[ 62 165 102  69 133 161 139 153 165 171  84 155  75 128 159 129 143 169
  78 166  71 172 133 168  81 179] : Q622
[164 119 105 172  95 116  87 130  96 110 179 127 136  86 120  81 133 118
 156  80 146 101  94 107 128 105] : Q831
[182 149 108 156  88 136  89 144  86 135 174 144 115  92 138  89 149 139
 145  74 122 120  91 130 113 128] : Q378
[ 77 138  88  68 146 108 116 117 154 106 105 113  61  99 112 106 104 118
  76 144  64 128 125 137  64 115] : Q627
[194 133 135 117 154  94 128  74 146  90 110 118 115 111  82 119 142 116
 102 135 137  83 140 133 125  85] : Q862
[ 97 124 125  99 164 112 139 106 165 104  98 109 115 135 107 136  99 105
 111 157 122 126 145 126 112 103] : Q99
asked: [182 149 108 155  89 136  88 145  86 136 174 145 114  92 139  87 149 138
 144  74 122 119  90 130 112 128] => Q378
asked: [ 62 166 102  68 133 161 139 153 166 170  85 156  76 129 160 128 145 168
  79 164  71 172 132 168  80 179] => Q622
present: [105 172  95 116  87] => yes
asked: [ 68 146 108 116 117 154 106 105 113  61  99] => Q627

[112  69  67 176  68 157 184  74 118  80 169 162 128  66]  Q862
[189 196 112  69  67 176  68 159 184  74 118  80 169  79]  Q246
[160 196 112  69  67 176  68 159 184  74 118  80 169  79]  Q378
[ 72 174 171 156 133  82 142  77 186 170 134 169 171 103]  Q622
asked: [189 196 112  69  67 176  68 159 184  74 118  80 169  79] => Q246
Q246? => [189 196 112  69  67 176  68 159 184  74 118  80 169  79]
asked: [ 72 176 171 155 134  82 142  77 186 169 134 169 171 103] => Q622

[153 131 106 144 106 126 104 138  95 165 151 107 141  90  92 151 144 166
 113 141  99 160  97 101 100] -> Q258
[105 108 132  96 145 146 127 137 132  81  93 146  85 127 122 117 107  78
 142 105 130  78 128 173 173] -> Q862
[106 155 133 144 108 145 128  94 134 113 130 116 141 138 145 100 159 127
 139 140 142 121 128 135  99] -> Q738
[151 129 110 146 112 100 106 140 104 165 153 112 148 100  98 150 138 157
 116 144  99 159 112  94 111] -> Q627
[146 147 113 145  96 121 110 125 124 154 127  97 134 134 119 162 105 129
 124 150 112 150 100 129  91] -> Q831
[146 147 113 145  96 121 110 125 124 154 127  97 134 134 119 124 129 162
 105 150 112 165 119  77 118] -> Q622
asked: [124 129 162 105] => Q622
present: [149 100  98 150 138] => no

[128 108 104 119  76 130  84 116 107  89  96 138  80 127 106 118  75 105
 134 109 107]  Q831
[154 130 107 134 133 138 119 142 143 141 119 121 123 157 147 157 131 133
 170  96 130]  Q99
[128 108 104 119  76  89 107  84 130 116  96 138  80 127 106 118  75 143
 114 131 149]  Q43
asked: [129 108 104 119  76 130  84 116 107  89  97 138  81 128 107 118  75 106
 133 109 107] => Q831
asked: [ 89 107  84 130 116] => Q43

[151 114  74  95  96 124  79 127 105 129 116 129  66  80 123] : Q452
[172 155 111 100 137 136 121 128 117 137 105 148  99 106 133] : Q627
[128 136 140 128 143 103 146 103 162 100 117 113 151 143 101] : Q378
[ 98 111 157 152 122 130 135 137 137 125 149 124 174 157 139] : Q43
[158 129  86 100  94 132 102 133 134 134 110 142  92 109 130] : Q831
[134 119 131 125 146  98 124 101 138  97 116 108 127 123 100] : Q738
[ 88 113 166 156 140 114 142 123 145 119 150 114 169 141 112] : Q246
[119 161 172 149 172 134 168 121 158 136 120 136 166 165 126] : Q862
present: [140 114] => yes
asked: [172 155 111  99 137 136 120 128 117 137 105 149 100 105 134] => Q627

[ 86 111 105  98 113 112 131 118 132 129 115  81  73 115 132 130  92] = Q622
[ 71 105  98  88 111 106 130 110 113 135  79  98 110 110 143 144  76] = Q99
[ 86 111 105  98 113 112 131 118 117 127  89 106 120 106 133 130  89] = Q246
[114 129  84 107 113 129 127 125 122 114  86 146 160  89 109 115 117] = Q627
[138 124 141 152 138 125 132 110 141 132 155 101  81 140 140 132 134] = Q258
Q627? => [114 129  84 107 113 129 127 125 122 114  86 146 160  89 109 115 117]
present: [ 89 109 115] => yes
asked: [129 115  81  73 115 132 130  92] => Q622
Q246? => [ 86 111 105  98 113 112 131 118 117 127  89 106 120 106 133 130  89]
present: [122 125 127] => no
asked: [131 118 117] => Q246

[124 100 128 128 104 129 109 120 104 128 124 120] = Q831
[176 128 140 114 169 140 128 129 109 104 128 128] = Q627
[114  88 121 147 101 134  97 131  98 119 119 128] = Q99
[127 128 128 128 141 128 142 132 111 141 128 131] = Q246
[128  93 115 128 128 115 101 128 111 146 132 119] = Q955
[116  96 133 126 128 108 118 128 102 149 128 114] = Q258
[126 128 119 128 102 122 114 117 128 137 128 111] = Q452
[164 188 126 105 168 150 109 134  96 110 128 154] = Q43
[131 139 138 108 155 131 152 136 118 141 126 128] = Q738
[114 150 126 128 128 127 137 142 128 125 151 132] = Q862
[158 195 145 114 165 149 120 144 128 128 134 128] = Q622
[128 128 101 137 128 106 114  83 118 149 128 125] = Q378
asked: [149 120] => Q622
Q955? => [128  93 115 128 128 115 101 128 111 146 132 119]
Q378? => [128 128 101 137 128 106 114  83 118 149 128 125]
Q99? => [114  88 121 147 101 134  97 131  98 119 119 128]
asked: [176 128 140 114 169 140 128 129 109 104 128] => Q627
present: [128 126 133  96] => no
present: [119 141] => no

[137 152 145 124 106 139 113 129 173 109 131 146 123 125  68 166 163 103
 160 159 161 136 153 160 145 133 155] -> Q452
[137 152 145 124 106 139 113 129 173 109 131 146 123 125  68 166 156 103
 160 118 161 136 153 160 145 133 155] -> Q831
[128 160 168 126 135 151 107 105 111 123 131 191  98 135 121 138 132 147
 111 119 169 105 163 107 151 143 156] -> Q43
[125 152 172 132 133 154 106 114 108 117 136 198 106 128 106 136 133 142
 107 122 167 102 160 106 153 142 154] -> Q955
[141 145 142 127 104 142 116 131 173 114 125 148 127 124  64 165 167 104
 160 163 156 134 151 165 145 134 154] -> Q738
[106 143 165 115 127 135  97 112 143  99 159 137 112 130  58 156 177 124
 140 124 168 112 143 157 151 139 151] -> Q378
[129 150 150 153  89 162  96 110 147 126 107 149 138 122  64 146 147  83
 139 132 119 103 132 196 165 140 127] -> Q246
[109 142 163 116 127 134  97 116 144  83 160 137 113 129  60 156 171 128
 140 123 168 113 144 158 153 138 153] -> Q622
present: [142 127 104 142] => yes
present: [148 127 124  64 165] => yes
Q246? => [129 150 150 153  89 162  96 110 147 126 107 149 138 122  64 146 147  83
 139 132 119 103 132 196 165 140 127]

[ 80 127 148 119 134 107 117]  Q452
[171  91  80  91 108 100  81]  Q378
[171  91  80  91 108 100 133]  Q43
[ 80 127 148 119 134 107 138]  Q622
Q622? => [ 80 127 148 119 134 107 138]
present: [ 81  91 108 100] => no
asked: [ 79 127 148 119 134 107 116] => Q452
Q452? => [ 80 127 148 119 134 107 117]

[129 132 124 174] : Q831
[147 131 150  97] : Q622
[120 145 149 118] : Q738
[149 148 156 180] : Q862
[160 119 137 150] : Q258
[114 108  93 131] : Q955
[100 124 174 132] : Q627
[100  99  93 162] : Q378
[103 123 104 146] : Q246
[ 88 131 109  99] : Q452
[126 100  99  96] : Q43
asked: [114 109  92 131] => Q955
asked: [148 156 180] => Q862
asked: [ 88 130 109  98] => Q452
asked: [131 109  99] => Q452
asked: [100  99  96] => Q43
asked: [132 124 174] => Q831
asked: [108  93] => Q955

